Below are the code and all the weights of a small trained network. Each question names an input and a class and asks about switching units off, where a switched-off unit gives its printed mean instead of its output.

import numpy as np


def w(rows, s, z=0):
    codes = np.array(rows[::2]) - 128.0
    scale = np.full(codes.shape[1], s)
    scale[-1] = z or s
    return codes * scale


def norm(h):
    return h / np.sqrt((h * h).mean(-1, keepdims=True) + 1e-5)


def f(y):
    return np.maximum(y, 0)


def log_softmax(a):
    a = a - a.max(-1, keepdims=True)
    return a - np.log(np.exp(a).sum(-1, keepdims=True))


def net(x, mask):
    res = np.array(x, float).reshape(1, 8) / 4 @ E
    u = 0
    for l in range(2):
        y = f(norm(res) @ A[l][:, :-1].T + A[l][:, -1])
        res = res + np.where(mask[u : u + 16], y, B[l][:, -1]) @ B[l][:, :-1]
        u += 16
    return log_softmax(norm(res)[-1] @ U[:, :-1].T + U[:, -1])


A, B = {}, {}
E = w([
[148,119,196,215,153,167,159],'x0',
[199,194,54,144,128,184,100],'x1',
[17,119,106,221,66,198,61],'x2',
[111,75,153,76,137,162,3],'x3',
[124,151,69,162,117,14,124],'x4',
[58,221,102,188,230,124,74],'x5',
[133,19,103,117,132,239,175],'x6',
[170,89,141,155,242,17,140],'x7',
],0.0046)
A[0] = w([
[154,133,56,170,58,121,162,55],'0.n1',
[164,148,122,112,216,91,84,49],'0.n2',
[218,180,152,54,185,123,220,24],'0.n3',
[108,46,138,76,153,112,147,28],'0.n4',
[204,71,155,131,137,134,153,122],'0.n5',
[158,129,56,170,50,117,142,52],'0.n6',
[86,180,91,145,171,79,89,56],'0.n7',
[91,129,198,146,190,97,117,102],'0.n8',
[148,156,163,51,98,138,30,88],'0.n9',
[171,134,56,159,36,146,178,18],'0.n10',
[177,201,94,156,149,132,69,118],'0.n11',
[157,112,163,74,144,136,197,89],'0.n12',
[135,148,145,16,60,172,67,44],'0.n13',
[101,105,254,159,72,125,119,11],'0.n14',
[123,91,232,147,83,69,138,63],'0.n15',
[217,127,126,191,239,98,87,3],'0.n16',
],0.0073,0.005)
B[0] = w([
[164,167,19,137,121,167,188,184],'0.n1',
[152,93,128,200,129,103,124,200],'0.n2',
[205,109,251,37,162,18,199,244],'0.n3',
[51,81,70,111,120,81,170,167],'0.n4',
[109,196,132,110,104,87,124,224],'0.n5',
[170,152,18,90,135,160,198,183],'0.n6',
[72,200,113,179,119,55,103,219],'0.n7',
[153,151,103,139,82,99,141,220],'0.n8',
[138,69,69,123,64,121,72,234],'0.n9',
[72,206,41,85,106,155,215,192],'0.n10',
[64,61,126,136,117,102,162,252],'0.n11',
[112,152,183,99,123,70,111,204],'0.n12',
[186,54,89,111,99,147,51,233],'0.n13',
[181,91,109,243,55,145,189,182],'0.n14',
[149,79,120,235,84,141,181,204],'0.n15',
[209,29,90,254,253,122,82,209],'0.n16',
],0.0077,0.0029)
A[1] = w([
[186,213,80,84,126,152,154,10],'1.n1',
[124,164,69,99,115,161,183,10],'1.n2',
[120,111,166,186,109,214,155,52],'1.n3',
[164,71,173,165,164,98,79,135],'1.n4',
[175,180,255,72,183,92,201,51],'1.n5',
[213,150,208,79,161,126,168,122],'1.n6',
[120,99,154,117,151,222,152,94],'1.n7',
[97,148,142,132,130,243,128,4],'1.n8',
[27,184,113,112,98,46,141,101],'1.n9',
[99,46,119,94,102,151,181,115],'1.n10',
[98,162,174,136,168,247,124,53],'1.n11',
[83,71,107,159,71,59,145,153],'1.n12',
[77,106,51,211,142,242,118,135],'1.n13',
[110,224,129,206,190,70,86,95],'1.n14',
[90,68,113,61,169,84,199,51],'1.n15',
[141,107,145,94,83,166,28,11],'1.n16',
],0.0077,0.0036)
B[1] = w([
[91,194,80,177,95,131,204,160],'1.n1',
[78,214,58,65,112,164,225,161],'1.n2',
[161,194,175,204,127,165,122,168],'1.n3',
[188,149,121,124,133,157,205,202],'1.n4',
[176,121,148,30,2,68,60,209],'1.n5',
[152,126,188,83,76,18,110,197],'1.n6',
[145,193,129,159,135,94,89,155],'1.n7',
[162,229,204,74,215,113,100,155],'1.n8',
[14,187,135,130,117,195,90,197],'1.n9',
[65,144,125,180,202,146,128,181],'1.n10',
[147,239,230,64,187,159,29,154],'1.n11',
[108,119,160,115,161,229,141,241],'1.n12',
[199,175,182,50,127,54,138,253],'1.n13',
[78,90,12,178,155,103,41,216],'1.n14',
[46,99,208,51,214,121,165,170],'1.n15',
[186,81,39,68,115,185,102,167],'1.n16',
],0.0076,0.0059)
U = w([
[195,45,71,239,236,39,87,94],'0',
[178,85,212,230,52,196,201,252],'1',
[20,25,190,62,224,187,206,63],'2',
[103,229,27,57,44,197,251,59],'3',
[206,17,39,35,26,227,10,99],'4',
[196,240,235,80,164,200,36,114],'5',
[219,80,223,20,71,18,182,231],'6',
[19,193,29,193,128,115,15,84],'7',
],0.013,0.0031)

Each question gives the input, the list of numbers given to net, and the class t.
The units are the neurons (one row each of A and B). Each row of codes is followed by its name. A weight is (code - 128) times the scale printed after its matrix; where a second scale follows, it is the last column's (A, B and U).
mask holds one flag per neuron, layer by layer. A switched-off neuron (its flag False) gives its mean, the last column of its row in B, instead of its output. The means were averaged over made-up inputs and are rounded, as every weight is.
A unit's drop is (log p(t) with every unit on - log p(t) with that unit switched off) / (log p(t) with every unit on - log p(t) with every unit switched off).
The circuit of an input: a set's keep is (log p(t) with only the set's units on - log p(t) with every unit switched off) / (log p(t) with every unit on - log p(t) with every unit switched off). Starting from the 12 units with the biggest drops (on a tie, the unit counted first), units are removed one at a time, each time the one whose removal leaves the highest keep (on an exact tie, the one counted first), for as long as the keep stays at least 0.8.
circuit, biggest first: the units of the circuit, biggest drop first
k most important neurons: the k neurons with the biggest drops, biggest first
top k neurons in layer l: the k neurons of layer l with the biggest drops, biggest first
drop when u is switched off: that unit's drop, to one decimal
input [-6,3,-5,5,3,-3,8,1], class 2: circuit, biggest first => (1.n15; 1.n10)
input [-8,-7,-3,8,5,-5,-5,8], class 2: top 2 neurons in layer 0 => (0.n4; 0.n3)
input [-8,-8,5,8,4,8,-1,-8], class 4: circuit, biggest first => (1.n16; 0.n13)
input [-5,2,2,3,-3,-4,1,6], class 4: circuit, biggest first => (0.n3)
input [6,7,2,-7,-1,4,4,2], class 0: top 2 neurons in layer 0 => (0.n16; 0.n11)
input [-8,-2,7,2,-2,3,-4,-4], class 4: circuit, biggest first => (0.n13; 1.n16)
input [-7,-6,-6,4,7,0,5,-6], class 2: 2 most important neurons => (0.n4; 1.n15)
input [4,7,4,1,-4,3,-3,2], class 0: circuit, biggest first => (0.n16; 1.n9)
input [-2,3,-7,6,-1,3,-2,-2], class 4: 3 most important neurons => (0.n9; 0.n13; 1.n13)
input [1,-8,-1,3,4,4,1,-5], class 1: circuit, biggest first => (0.n14; 0.n15; 1.n12)
input [0,6,0,2,-7,-3,-6,3], class 4: 2 most important neurons => (0.n9; 0.n13)
input [3,5,-1,2,3,2,-8,4], class 0: 2 most important neurons => (0.n16; 0.n2)
input [0,1,2,-8,3,-3,-1,8], class 0: 4 most important neurons => (0.n16; 1.n13; 1.n14; 0.n1)
input [-8,-8,-5,0,-4,5,1,-6], class 4: circuit, biggest first => (0.n13)
input [5,-6,5,8,1,-8,-5,-3], class 1: top 2 neurons in layer 0 => (0.n14; 0.n15)
input [3,-5,8,-1,4,-7,6,8], class 1: top 3 neurons in layer 0 => (0.n15; 0.n14; 0.n3)
input [7,1,2,5,2,2,5,2], class 5: top 2 neurons in layer 0 => (0.n3; 0.n7)
input [-6,-7,-5,6,-4,6,3,5], class 2: drop when 0.n4 is switched off => 0.2
input [-1,-1,0,2,-5,-3,3,2], class 2: drop when 0.n4 is switched off => 0.9
input [6,2,5,1,-5,-5,-4,4], class 1: drop when 0.n14 is switched off => 0.0
input [6,5,6,5,8,6,0,5], class 0: circuit, biggest first => (0.n16)
input [1,-1,5,-1,-8,-2,3,5], class 5: drop when 0.n3 is switched off => 0.1
